Here is a tiny trained network, its code and every weight. The questions are about switching its units off for an input and a target symbol, where a switched-off unit gives its printed mean instead of its output.

import numpy as np


def w(rows, s, z=0):
    codes = np.array(rows[::2]) - 128.0
    scale = np.full(codes.shape[1], s)
    scale[-1] = z or s
    return codes * scale


def softmax(a):
    e = np.exp(a - a.max(-1, keepdims=True))
    return e / e.sum(-1, keepdims=True)


def log_softmax(a):
    a = a - a.max(-1, keepdims=True)
    return a - np.log(np.exp(a).sum(-1, keepdims=True))


def net(x, mask):
    ids = ['ΔΛΦαβγεζηθμξπστψ'.index(c) for c in x.split()]
    T = len(ids)
    res = E[ids] + P[:T]
    u = 0
    for l in range(3):
        r = res
        for j in range(2):
            rows = slice(2 * j, 2 * j + 2)
            q, k, v = (r @ M[l][rows].T for M in (Q, K, V))
            z = softmax(np.where(np.tri(T) > 0, q @ k.T / 2**0.5, -1e9)) @ v
            o = O[l][rows]
            res = res + np.where(mask[u + j], z, o[:, -1]) @ o[:, :-1]
        u += 2
    return log_softmax(res[-1] @ U[:, :-1].T + U[:, -1])


Q, K, V, O = {}, {}, {}, {}
E = w([
[90,75,120,71],'Δ',
[82,77,80,123],'Λ',
[106,133,60,125],'Φ',
[183,22,109,151],'α',
[79,66,202,144],'β',
[84,111,198,81],'γ',
[7,133,172,101],'ε',
[120,154,179,41],'ζ',
[151,35,158,144],'η',
[93,143,123,187],'θ',
[70,183,120,53],'μ',
[130,92,163,100],'ξ',
[165,160,87,70],'π',
[195,101,73,133],'σ',
[192,99,130,40],'τ',
[136,92,162,97],'ψ',
],0.014)
P = w([
[159,160,143,159],'0',
[51,3,137,81],'1',
[152,181,141,153],'2',
[69,59,90,89],'3',
[150,171,148,162],'4',
[80,86,64,84],'5',
[149,163,155,169],'6',
[91,98,51,87],'7',
[142,162,162,167],'8',
[96,110,36,82],'9',
[140,160,169,174],'10',
[104,116,34,83],'11',
],0.012)
Q[0] = w([
[2,89,54,86],'L0H1',
[32,100,48,74],'L0H1',
[89,51,126,94],'L0H2',
[160,137,190,122],'L0H2',
],0.0082)
K[0] = w([
[190,250,157,219],'L0H1',
[164,235,154,230],'L0H1',
[144,139,159,169],'L0H2',
[133,143,146,96],'L0H2',
],0.013)
V[0] = w([
[132,118,91,100],'L0H1',
[168,184,143,161],'L0H1',
[101,97,97,75],'L0H2',
[7,106,67,193],'L0H2',
],0.011)
O[0] = w([
[144,115,196,117,133],'L0H1',
[56,129,59,124,85],'L0H1',
[68,123,59,36,206],'L0H2',
[2,135,48,187,252],'L0H2',
],0.0078,0.0027)
Q[1] = w([
[97,163,130,191],'L1H1',
[133,252,146,198],'L1H1',
[71,130,132,181],'L1H2',
[96,208,142,69],'L1H2',
],0.013)
K[1] = w([
[151,132,178,119],'L1H1',
[181,192,209,255],'L1H1',
[92,104,29,60],'L1H2',
[85,207,162,91],'L1H2',
],0.012)
V[1] = w([
[107,32,103,2],'L1H1',
[232,225,161,168],'L1H1',
[174,210,175,222],'L1H2',
[96,87,59,129],'L1H2',
],0.0047)
O[1] = w([
[93,2,78,108,221],'L1H1',
[70,203,129,184,8],'L1H1',
[118,183,75,197,4],'L1H2',
[218,82,147,66,203],'L1H2',
],0.0052,0.0038)
Q[2] = w([
[101,204,107,132],'L2H1',
[131,127,153,8],'L2H1',
[154,156,103,95],'L2H2',
[146,175,133,127],'L2H2',
],0.012)
K[2] = w([
[74,196,66,56],'L2H1',
[138,234,246,255],'L2H1',
[199,168,149,70],'L2H2',
[135,129,136,43],'L2H2',
],0.0076)
V[2] = w([
[94,161,29,67],'L2H1',
[134,233,132,123],'L2H1',
[141,28,162,218],'L2H2',
[23,114,254,125],'L2H2',
],0.006)
O[2] = w([
[140,172,95,76,101],'L2H1',
[130,126,186,84,253],'L2H1',
[157,7,153,105,23],'L2H2',
[91,128,250,105,239],'L2H2',
],0.011,0.00034)
U = w([
[109,51,129,61,175],'Δ',
[76,89,74,128,192],'Λ',
[69,175,7,149,121],'Φ',
[192,76,116,194,28],'α',
[89,105,200,197,88],'β',
[106,133,201,126,77],'γ',
[2,160,176,152,54],'ε',
[138,173,213,76,88],'ζ',
[158,87,156,190,62],'η',
[92,185,142,242,255],'θ',
[80,219,146,67,55],'μ',
[150,117,168,139,109],'ξ',
[212,207,123,78,166],'π',
[238,142,73,175,132],'σ',
[250,121,160,58,68],'τ',
[154,117,173,133,111],'ψ',
],0.0095,0.0057)

Each question gives the input, a string of symbols that net reads in full, and the target symbol t.
The units are the heads (2 rows each of Q, K, V and O). Each row of codes is followed by its name. A weight is (code - 128) times the scale printed after its matrix; where a second scale follows, it is the last column's (O and U).
mask holds one flag per head, layer by layer. A switched-off head (its flag False) gives its mean, the last column of its rows in O, instead of its output. The means were averaged over made-up inputs and are rounded, as every weight is.
A unit's drop is (log p(t) with every unit on - log p(t) with that unit switched off) / (log p(t) with every unit on - log p(t) with every unit switched off).
The circuit of an input: a set's keep is (log p(t) with only the set's units on - log p(t) with every unit switched off) / (log p(t) with every unit on - log p(t) with every unit switched off). Starting from all 6 units, units are removed one at a time, each time the one whose removal leaves the highest keep (on an exact tie, the one counted first), for as long as the keep stays at least 0.8.
circuit, biggest first: the units of the circuit, biggest drop first
most important unit: the unit with the biggest drop
heads that matter: for each layer, one digit per head in row order, 1 if its drop is at least 0.15 and else 0, layers parted by /
drop when u is switched off: that unit's drop, to one decimal
input Δ τ Φ π π π τ Δ μ Λ α, target α: circuit, biggest first -> (L2H1; L1H1; L0H1)
input Λ β θ Φ ζ Φ π ξ θ μ μ θ, target Φ: circuit, biggest first -> (L0H1; L2H1)
input σ α ζ θ, target Δ: circuit, biggest first -> (L1H1; L0H1; L1H2)
input θ θ τ ζ τ Φ, target Δ: heads that matter -> 01 / 11 / 10
input ψ Δ θ Φ Φ, target Φ: heads that matter -> 01 / 10 / 10
input π Λ η ε ζ Φ, target Δ: circuit, biggest first -> (L1H1; L1H2; L0H1)
input θ τ ζ, target ζ: heads that matter -> 11 / 10 / 11
input π Λ σ θ, target Δ: circuit, biggest first -> (L1H1; L1H2)
input ψ Φ Δ μ μ, target μ: most important unit -> L1H1
input π π μ β π θ ζ σ Φ π, target Φ: heads that matter -> 11 / 01 / 01
input π Δ ζ, target ζ: circuit, biggest first -> (L0H1; L1H1; L2H2)
input π π Φ, target Φ: circuit, biggest first -> (L2H2; L2H1)
input π τ π θ θ θ, target Φ: circuit, biggest first -> (L2H1; L0H1)
input τ β π ζ μ π ε π θ π π π, target Φ: circuit, biggest first -> (L2H2)
input π θ π η σ θ τ Φ η σ σ, target σ: heads that matter -> 10 / 00 / 11
input θ γ α, target α: drop when L1H1 is switched off -> 0.2
input μ σ Φ η θ γ σ θ σ σ σ, target σ: drop when L2H2 is switched off -> 0.2
input Λ σ θ σ Δ Δ ξ α ψ μ, target Δ: drop when L1H1 is switched off -> 0.5
